Below are the code and all the weights of a small trained network. Each question names an input and a class and asks about switching units off, where a switched-off unit gives its printed mean instead of its output.

import numpy as np


def w(rows, s, z=0):
    codes = np.array(rows[::2]) - 128.0
    scale = np.full(codes.shape[1], s)
    scale[-1] = z or s
    return codes * scale


def f(y):
    return np.maximum(y, 0)


def log_softmax(a):
    a = a - a.max(-1, keepdims=True)
    return a - np.log(np.exp(a).sum(-1, keepdims=True))


def net(x, mask):
    res = np.array(x, float).reshape(1, 3) / 4 @ E
    y = f(res @ A[0][:, :-1].T + A[0][:, -1])
    res = res + np.where(mask, y, B[0][:, -1]) @ B[0][:, :-1]
    return log_softmax(res[-1] @ U[:, :-1].T + U[:, -1])


A, B = {}, {}
E = w([
[211,28,80,9,135,148,67,157,61,186,47],'x0',
[219,151,209,208,52,176,100,170,148,120,71],'x1',
[36,9,171,169,144,167,180,240,102,85,205],'x2',
],0.011)
A[0] = w([
[126,114,102,61,208,56,170,148,123,153,150,174],'N0',
[196,211,109,120,158,16,127,66,165,136,63,87],'N1',
[111,211,150,170,116,105,239,110,206,124,155,110],'N2',
[199,142,239,94,57,134,134,150,154,113,129,119],'N3',
[84,230,222,180,151,115,191,65,244,89,175,68],'N4',
[163,87,107,74,143,118,58,189,179,164,128,250],'N5',
[168,208,76,79,74,74,119,51,182,168,94,88],'N6',
[54,173,184,208,167,116,168,89,184,183,159,208],'N7',
[166,212,70,102,119,92,112,93,176,133,95,194],'N8',
[244,148,234,121,18,231,128,148,159,123,105,111],'N9',
[77,95,174,113,158,190,165,210,62,36,125,73],'N10',
[158,153,143,177,75,144,91,177,129,145,71,120],'N11',
[206,36,123,68,118,118,75,173,87,172,125,119],'N12',
[145,66,176,148,153,163,192,229,150,138,150,163],'N13',
[133,187,93,46,188,86,141,99,119,177,174,122],'N14',
[60,140,52,64,170,15,140,122,98,115,157,88],'N15',
[76,12,117,113,171,158,179,204,151,81,193,120],'N16',
[43,90,63,94,142,50,151,25,102,173,179,123],'N17',
[189,94,108,48,160,211,130,158,111,227,76,74],'N18',
[193,121,189,215,72,176,71,147,159,154,126,84],'N19',
[168,159,108,107,186,81,91,56,199,141,125,75],'N20',
[155,71,97,26,127,254,119,136,52,194,56,50],'N21',
],0.0081,0.015)
B[0] = w([
[176,125,126,95,178,110,103,123,187,98,86,193],'N0',
[129,98,136,158,68,186,245,152,73,187,162,187],'N1',
[73,132,17,111,136,105,123,132,119,183,75,208],'N2',
[164,112,172,48,113,142,105,76,177,79,136,169],'N3',
[63,79,23,83,128,54,98,72,103,206,117,227],'N4',
[125,145,54,226,230,133,78,207,168,143,47,218],'N5',
[142,68,162,138,57,156,232,207,47,156,238,188],'N6',
[129,113,81,175,217,117,86,152,166,172,49,249],'N7',
[192,101,120,208,141,181,147,255,100,141,193,213],'N8',
[122,80,200,64,160,134,88,57,202,97,138,198],'N9',
[96,111,173,154,8,195,165,113,57,158,182,183],'N10',
[173,118,207,61,119,89,78,97,151,62,102,167],'N11',
[26,115,54,154,148,105,114,99,126,169,73,192],'N12',
[176,117,125,148,126,193,135,169,101,112,170,209],'N13',
[189,77,168,83,164,144,133,55,168,103,162,176],'N14',
[154,141,255,25,130,101,77,37,177,113,161,182],'N15',
[166,46,185,172,95,234,187,153,93,182,163,222],'N16',
[134,162,190,37,130,177,94,72,207,53,144,199],'N17',
[37,84,104,108,124,61,140,120,121,177,121,178],'N18',
[109,75,178,62,79,166,99,48,177,114,159,174],'N19',
[145,28,148,98,82,153,133,128,77,191,166,161],'N20',
[14,101,122,99,77,95,119,77,122,200,136,185],'N21',
],0.0079,0.02)
U = w([
[149,94,143,138,102,188,193,172,63,173,186,107],'0',
[8,114,35,108,144,52,104,109,135,185,114,85],'1',
[163,123,197,41,143,125,91,58,210,104,151,107],'2',
[207,149,53,193,232,149,84,234,196,119,82,251],'3',
[127,178,121,125,120,79,142,175,88,116,150,104],'4',
[131,175,126,140,128,93,133,138,84,127,125,102],'5',
[146,164,101,111,108,86,152,163,85,76,147,105],'6',
],0.011,0.012)

Each question gives the input, the list of numbers given to net, and the class t.
The units are the neurons (one row each of A and B). Each row of codes is followed by its name. A weight is (code - 128) times the scale printed after its matrix; where a second scale follows, it is the last column's (A, B and U).
mask holds one flag per neuron, in row order. A switched-off neuron (its flag False) gives its mean, the last column of its row in B, instead of its output. The means were averaged over made-up inputs and are rounded, as every weight is.
A unit's drop is (log p(t) with every unit on - log p(t) with that unit switched off) / (log p(t) with every unit on - log p(t) with every unit switched off).
The circuit of an input: a set's keep is (log p(t) with only the set's units on - log p(t) with every unit switched off) / (log p(t) with every unit on - log p(t) with every unit switched off). Starting from the 12 units with the biggest drops (on a tie, the unit counted first), units are removed one at a time, each time the one whose removal leaves the highest keep (on an exact tie, the one counted first), for as long as the keep stays at least 0.8.
units of the circuit, in order: the units of the circuit, biggest drop first
k most important neurons: the k neurons with the biggest drops, biggest first
drop of u: that unit's drop, to one decimal
input [-8,6,4], class 1: units of the circuit, in order : (N4)
input [-6,-1,-7], class 0: 2 most important neurons : (N6 N8)
input [-6,7,-7], class 0: 4 most important neurons : (N1 N6 N8 N17)
input [3,4,-1], class 2: 3 most important neurons : (N7 N9 N4)
input [2,4,0], class 2: 2 most important neurons : (N7 N9)
input [7,1,-5], class 1: 2 most important neurons : (N12 N21)
input [-2,4,2], class 2: 2 most important neurons : (N8 N5)
input [6,-7,7], class 0: 3 most important neurons : (N16 N10 N9)
input [6,4,-7], class 0: 2 most important neurons : (N6 N8)
input [-7,-8,8], class 0: 3 most important neurons : (N16 N10 N9)
input [5,6,2], class 2: 2 most important neurons : (N9 N4)
input [-8,1,5], class 1: drop of N4 : 0.5
input [-7,0,3], class 1: drop of N4 : 0.3
input [1,-4,-5], class 0: units of the circuit, in order : (N6)
input [-5,1,2], class 1: drop of N8 : 0.1
input [4,-5,4], class 2: drop of N17 : 0.3
